Below is a small trained network, with its code and all its weights. Each question gives an input and a class and asks what happens when units are switched off, that is, made to give their printed mean instead of their output.

import numpy as np


def w(rows, s, z=0):
    codes = np.array(rows[::2]) - 128.0
    scale = np.full(codes.shape[1], s)
    scale[-1] = z or s
    return codes * scale


def norm(h):
    return h / np.sqrt((h * h).mean(-1, keepdims=True) + 1e-5)


def f(y):
    return np.maximum(y, 0)


def log_softmax(a):
    a = a - a.max(-1, keepdims=True)
    return a - np.log(np.exp(a).sum(-1, keepdims=True))


def net(x, mask):
    res = np.array(x, float).reshape(1, 4) / 4 @ E
    u = 0
    for l in range(2):
        y = f(norm(res) @ A[l][:, :-1].T + A[l][:, -1])
        res = res + np.where(mask[u : u + 14], y, B[l][:, -1]) @ B[l][:, :-1]
        u += 14
    return log_softmax(norm(res)[-1] @ U[:, :-1].T + U[:, -1])


A, B = {}, {}
E = w([
[48,149,143,197],'x0',
[2,167,85,113],'x1',
[171,103,26,122],'x2',
[158,202,76,114],'x3',
],0.0073)
A[0] = w([
[111,111,82,102,68],'0.n0',
[93,128,143,147,50],'0.n1',
[145,117,166,197,37],'0.n2',
[124,83,166,113,98],'0.n3',
[131,124,5,104,169],'0.n4',
[108,39,91,73,157],'0.n5',
[177,189,68,171,36],'0.n6',
[191,130,207,126,254],'0.n7',
[190,168,150,138,182],'0.n8',
[111,98,99,210,135],'0.n9',
[101,140,135,152,51],'0.n10',
[159,69,163,124,49],'0.n11',
[89,132,158,155,13],'0.n12',
[153,47,142,96,14],'0.n13',
],0.015,0.0047)
B[0] = w([
[144,84,119,53,160],'0.n0',
[39,153,161,119,159],'0.n1',
[129,254,204,143,160],'0.n2',
[191,124,88,194,164],'0.n3',
[122,97,110,42,251],'0.n4',
[172,70,155,114,203],'0.n5',
[148,227,54,143,178],'0.n6',
[133,190,124,173,253],'0.n7',
[92,211,165,104,205],'0.n8',
[181,145,132,103,193],'0.n9',
[62,70,144,160,152],'0.n10',
[147,82,128,189,169],'0.n11',
[47,139,158,116,163],'0.n12',
[140,49,81,218,163],'0.n13',
],0.0088,0.0076)
A[1] = w([
[170,62,221,188,94],'1.n0',
[26,185,218,151,117],'1.n1',
[84,174,222,153,138],'1.n2',
[40,97,87,114,159],'1.n3',
[177,223,196,158,4],'1.n4',
[35,129,136,178,30],'1.n5',
[135,193,43,214,119],'1.n6',
[204,83,129,139,101],'1.n7',
[78,211,79,111,196],'1.n8',
[143,213,128,95,141],'1.n9',
[161,254,114,104,167],'1.n10',
[53,163,126,168,83],'1.n11',
[103,55,83,113,20],'1.n12',
[124,166,135,219,185],'1.n13',
],0.0096,0.0044)
B[1] = w([
[190,130,99,224,178],'1.n0',
[22,88,152,136,254],'1.n1',
[31,142,101,96,228],'1.n2',
[180,111,186,95,202],'1.n3',
[89,166,167,104,188],'1.n4',
[49,39,158,91,176],'1.n5',
[164,62,100,54,187],'1.n6',
[95,108,136,168,159],'1.n7',
[192,94,124,182,240],'1.n8',
[151,212,112,173,200],'1.n9',
[129,254,92,147,239],'1.n10',
[166,48,161,118,184],'1.n11',
[178,74,103,94,145],'1.n12',
[90,78,193,77,221],'1.n13',
],0.0093,0.0072)
U = w([
[231,186,50,78,119],'0',
[193,176,150,87,128],'1',
[100,162,160,154,92],'2',
[216,43,165,192,221],'3',
[33,50,223,109,181],'4',
[125,86,117,109,1],'5',
[113,189,212,174,113],'6',
[184,9,99,31,181],'7',
],0.014,0.0071)

Each question gives the input, the list of numbers given to net, and the class t.
The units are the neurons (one row each of A and B). Each row of codes is followed by its name. A weight is (code - 128) times the scale printed after its matrix; where a second scale follows, it is the last column's (A, B and U).
mask holds one flag per neuron, layer by layer. A switched-off neuron (its flag False) gives its mean, the last column of its row in B, instead of its output. The means were averaged over made-up inputs and are rounded, as every weight is.
A unit's drop is (log p(t) with every unit on - log p(t) with that unit switched off) / (log p(t) with every unit on - log p(t) with every unit switched off).
The circuit of an input: a set's keep is (log p(t) with only the set's units on - log p(t) with every unit switched off) / (log p(t) with every unit on - log p(t) with every unit switched off). Starting from the 12 units with the biggest drops (on a tie, the unit counted first), units are removed one at a time, each time the one whose removal leaves the highest keep (on an exact tie, the one counted first), for as long as the keep stays at least 0.8.
units of the circuit, in order: the units of the circuit, biggest drop first
top k neurons: the k neurons with the biggest drops, biggest first
top k neurons in layer l: the k neurons of layer l with the biggest drops, biggest first
drop when u is switched off: that unit's drop, to one decimal
input [-4,-3,-8,-5], class 6: units of the circuit, in order => (0.n7)
input [3,-3,-3,-3], class 6: top 3 neurons in layer 0 => (0.n2 0.n7 0.n3)
input [-8,-5,3,0], class 3: units of the circuit, in order => (0.n13 1.n7)
input [6,3,6,1], class 0: units of the circuit, in order => (0.n9 1.n1)
input [6,-7,0,-7], class 6: top 2 neurons => (0.n2 0.n7)
input [0,-7,1,2], class 6: top 2 neurons in layer 1 => (1.n4 1.n13)
input [6,-2,-1,8], class 0: top 2 neurons => (0.n6 1.n6)
input [6,-8,1,-7], class 6: top 3 neurons in layer 0 => (0.n2 0.n7 0.n5)
input [-5,-8,-3,0], class 6: top 2 neurons => (0.n8 0.n7)
input [4,7,4,2], class 7: top 2 neurons in layer 0 => (0.n7 0.n8)
input [1,5,3,3], class 0: drop when 1.n1 is switched off => 0.2
input [-1,-4,-2,0], class 6: drop when 1.n11 is switched off => 0.0
input [-2,6,-1,0], class 7: drop when 1.n1 is switched off => 0.1
input [6,5,7,5], class 0: top neuron in layer 0 => (0.n6)
